 26  18  -3
 15  -6   6
 35  -3  -9
 32   4 -18
 13 -27 -26
  1 -10  25
 22   4  17
 34 -10  17
 -1  -1  -6
 33   7  23
-18  -3  -3
 -5  -3 -15
->
-18  -3  -3
 -5  -3 -15
 -1  -1  -6
  1 -10  25
 13 -27 -26
 15  -6   6
 22   4  17
 26  18  -3
 32   4 -18
 33   7  23
 34 -10  17
 35  -3  -9

 -8   8   7   5  19   3   0 -17 -15
  8   5 -19 -15 -13  33  -2  -5  -3
-13  -8  15  17  15  -2  -2   1  -5
->
-13  -8  15  17  15  -2  -2   1  -5
 -8   8   7   5  19   3   0 -17 -15
  8   5 -19 -15 -13  33  -2  -5  -3

-14  -3 -13 -15  14 -22  15  -5  -6  -8  22  -9
  5  -8  -4 -10  -5  12  -8  -9  24 -17  -9  28
 -6  14  -4  -6   8  -8  -1   1   9   4   0  11
  0  -9   3  -6   4  -7 -12  -3  18 -24   9  15
 -9   5  15   7  17   4 -12   2  14  -7   1  18
  7 -10 -16  13  -2   3  23  -9  -2   2   1 -25
->
-14  -3 -13 -15  14 -22  15  -5  -6  -8  22  -9
 -9   5  15   7  17   4 -12   2  14  -7   1  18
 -6  14  -4  -6   8  -8  -1   1   9   4   0  11
  0  -9   3  -6   4  -7 -12  -3  18 -24   9  15
  5  -8  -4 -10  -5  12  -8  -9  24 -17  -9  28
  7 -10 -16  13  -2   3  23  -9  -2   2   1 -25

  5 -17  29  34   5   2
 -9  10  17  31 -10  -7
 -4  -5  13  10  -6   7
->
 -9  10  17  31 -10  -7
 -4  -5  13  10  -6   7
  5 -17  29  34   5   2

  1  -3 -25   6   3  -4   9  -5  11 -12   3   0   8 -11   9
-18   4  15  -8   4  -1  -2  -4   1   0  12   1  -7 -10  -4
 -7  -6 -35  -6  -1   0   1   4   4  13   2  -4 -15  -8 -10
  8  -2   8   6   0   1  -5  12   6  -4  -1   5  -1   2  14
->
-18   4  15  -8   4  -1  -2  -4   1   0  12   1  -7 -10  -4
 -7  -6 -35  -6  -1   0   1   4   4  13   2  -4 -15  -8 -10
  1  -3 -25   6   3  -4   9  -5  11 -12   3   0   8 -11   9
  8  -2   8   6   0   1  -5  12   6  -4  -1   5  -1   2  14

  5   5  14 -31
-35   4  28  30
-29  13 -30  33
  2 -33   3 -10
-13  21  33 -18
 -8  31   2   6
-17  10  -9  22
 23  12  34  15
->
-35   4  28  30
-29  13 -30  33
-17  10  -9  22
-13  21  33 -18
 -8  31   2   6
  2 -33   3 -10
  5   5  14 -31
 23  12  34  15

 16  -9 -18  13  14  14   4  12  18   2  -4  11   8   1  13  14
 12 -25  15  -3   8  -3   3  -9   6  19  -9   8  -6 -10   4   1
->
 12 -25  15  -3   8  -3   3  -9   6  19  -9   8  -6 -10   4   1
 16  -9 -18  13  14  14   4  12  18   2  -4  11   8   1  13  14
